Below are the code and all the weights of a small trained network. Each question names an input and a class and asks about switching units off, where a switched-off unit gives its printed mean instead of its output.

import numpy as np


def w(rows, s, z=0):
    codes = np.array(rows[::2]) - 128.0
    scale = np.full(codes.shape[1], s)
    scale[-1] = z or s
    return codes * scale


def f(y):
    return np.maximum(y, 0)


def log_softmax(a):
    a = a - a.max(-1, keepdims=True)
    return a - np.log(np.exp(a).sum(-1, keepdims=True))


def net(x, mask):
    res = np.array(x, float).reshape(1, 3) / 4 @ E
    y = f(res @ A[0][:, :-1].T + A[0][:, -1])
    res = res + np.where(mask, y, B[0][:, -1]) @ B[0][:, :-1]
    return log_softmax(res[-1] @ U[:, :-1].T + U[:, -1])


A, B = {}, {}
E = w([
[122,82,72,107,249,135,27,150,100,53],'x0',
[177,111,208,79,80,199,106,75,31,66],'x1',
[176,37,175,163,112,168,96,183,180,158],'x2',
],0.012)
A[0] = w([
[94,151,107,163,149,77,134,188,168,151,88],'n1',
[147,83,58,99,241,143,1,153,62,85,118],'n2',
[125,226,102,53,145,58,131,113,76,104,110],'n3',
[151,84,179,122,139,147,105,148,180,164,253],'n4',
[103,139,72,94,130,79,167,112,73,89,219],'n5',
[48,116,60,166,148,65,106,208,154,130,103],'n6',
[182,164,130,169,60,112,212,84,153,189,180],'n7',
[181,68,195,165,106,133,102,191,165,149,115],'n8',
[175,137,173,32,91,172,45,113,82,27,82],'n9',
[121,185,182,150,54,113,172,123,157,177,94],'n10',
[73,232,123,97,196,85,172,47,101,122,85],'n11',
[78,207,131,221,149,30,160,141,179,148,136],'n12',
[124,150,87,97,197,166,48,158,144,101,176],'n13',
[146,111,189,101,101,152,205,118,170,155,75],'n14',
[154,108,193,109,100,151,117,84,68,107,109],'n15',
[85,68,60,206,117,87,114,172,208,153,116],'n16',
[74,185,114,138,113,68,141,54,96,70,78],'n17',
[104,145,168,119,61,185,160,112,108,158,103],'n18',
[169,32,154,152,117,158,46,216,166,159,124],'n19',
[57,130,150,167,79,117,116,102,134,159,119],'n20',
[176,57,143,219,132,207,174,225,125,122,95],'n21',
[172,87,201,45,92,129,122,90,38,121,168],'n22',
],0.0098,0.015)
B[0] = w([
[73,48,157,216,183,158,137,91,65,160,169],'n1',
[228,65,158,61,184,45,57,135,127,1,255],'n2',
[164,156,48,112,119,204,61,54,93,113,175],'n3',
[178,179,43,85,33,161,186,228,171,162,229],'n4',
[180,203,47,71,3,167,179,152,169,169,201],'n5',
[69,75,101,194,166,132,141,143,67,115,199],'n6',
[244,77,159,59,163,67,83,185,182,71,206],'n7',
[130,181,72,136,62,205,41,60,103,122,184],'n8',
[81,75,149,238,160,128,159,130,54,147,191],'n9',
[223,27,166,126,207,79,49,70,175,45,176],'n10',
[129,200,84,165,86,199,69,36,95,116,176],'n11',
[121,97,108,174,142,143,174,183,43,150,195],'n12',
[212,111,146,79,110,51,129,183,166,81,221],'n13',
[155,108,131,147,184,126,51,92,99,77,159],'n14',
[31,80,129,189,180,119,206,147,77,184,175],'n15',
[116,118,127,203,164,144,222,136,81,144,202],'n16',
[128,182,104,182,119,155,50,64,160,142,158],'n17',
[171,63,180,154,163,43,84,128,121,77,166],'n18',
[181,199,109,130,98,216,40,70,100,120,209],'n19',
[144,55,135,100,155,67,113,86,168,124,148],'n20',
[128,151,118,156,76,220,54,31,91,84,176],'n21',
[76,112,81,179,113,130,201,222,55,169,208],'n22',
],0.0076,0.022)
U = w([
[201,75,146,72,187,23,72,125,151,98,110],'0',
[159,188,73,131,80,219,77,31,127,134,76],'1',
[82,78,122,212,178,111,183,169,72,145,126],'2',
[174,177,73,13,40,126,198,252,185,154,255],'3',
[102,119,139,91,147,79,127,106,162,144,107],'4',
[86,121,165,108,160,113,134,137,151,141,106],'5',
],0.012,0.0094)

Each question gives the input, the list of numbers given to net, and the class t.
The units are the neurons (one row each of A and B). Each row of codes is followed by its name. A weight is (code - 128) times the scale printed after its matrix; where a second scale follows, it is the last column's (A, B and U).
mask holds one flag per neuron, in row order. A switched-off neuron (its flag False) gives its mean, the last column of its row in B, instead of its output. The means were averaged over made-up inputs and are rounded, as every weight is.
A unit's drop is (log p(t) with every unit on - log p(t) with that unit switched off) / (log p(t) with every unit on - log p(t) with every unit switched off).
The circuit of an input: a set's keep is (log p(t) with only the set's units on - log p(t) with every unit switched off) / (log p(t) with every unit on - log p(t) with every unit switched off). Starting from the 12 units with the biggest drops (on a tie, the unit counted first), units are removed one at a time, each time the one whose removal leaves the highest keep (on an exact tie, the one counted first), for as long as the keep stays at least 0.8.
circuit, biggest first: the units of the circuit, biggest drop first
unit that matters most: the unit with the biggest drop
top k neurons: the k neurons with the biggest drops, biggest first
drop when u is switched off: that unit's drop, to one decimal
input [5,8,-1], class 2: circuit, biggest first => (n9)
input [-4,2,6], class 1: top 2 neurons => (n2, n8)
input [-2,-3,-3], class 3: top 3 neurons => (n19, n2, n21)
input [3,2,-2], class 3: top 2 neurons => (n10, n5)
input [-8,1,7], class 0: top 2 neurons => (n7, n10)
input [-1,2,4], class 1: top 3 neurons => (n13, n5, n8)
input [-6,-8,1], class 2: top 3 neurons => (n12, n2, n16)
input [-2,-6,6], class 1: top 3 neurons => (n19, n8, n21)
input [2,-4,3], class 2: top 2 neurons => (n5, n16)
input [-1,4,-3], class 2: top 2 neurons => (n4, n19)
input [4,-7,-8], class 1: top 2 neurons => (n11, n3)
input [1,-3,2], class 3: top 2 neurons => (n9, n15)
input [3,-3,-4], class 1: top 2 neurons => (n4, n7)
input [-4,-1,-3], class 0: circuit, biggest first => (n7)
input [-1,-3,2], class 3: top 2 neurons => (n9, n15)
input [-4,-6,5], class 2: top 2 neurons => (n16, n2)
input [-7,-7,6], class 0: top 3 neurons => (n7, n10, n22)
input [6,-5,8], class 1: drop when n19 is switched off => 0.6
input [-2,2,2], class 3: drop when n2 is switched off => 0.4
input [3,5,-1], class 2: unit that matters most => n9
input [5,8,2], class 2: drop when n9 is switched off => 0.2
input [-1,7,-3], class 2: drop when n20 is switched off => 0.0
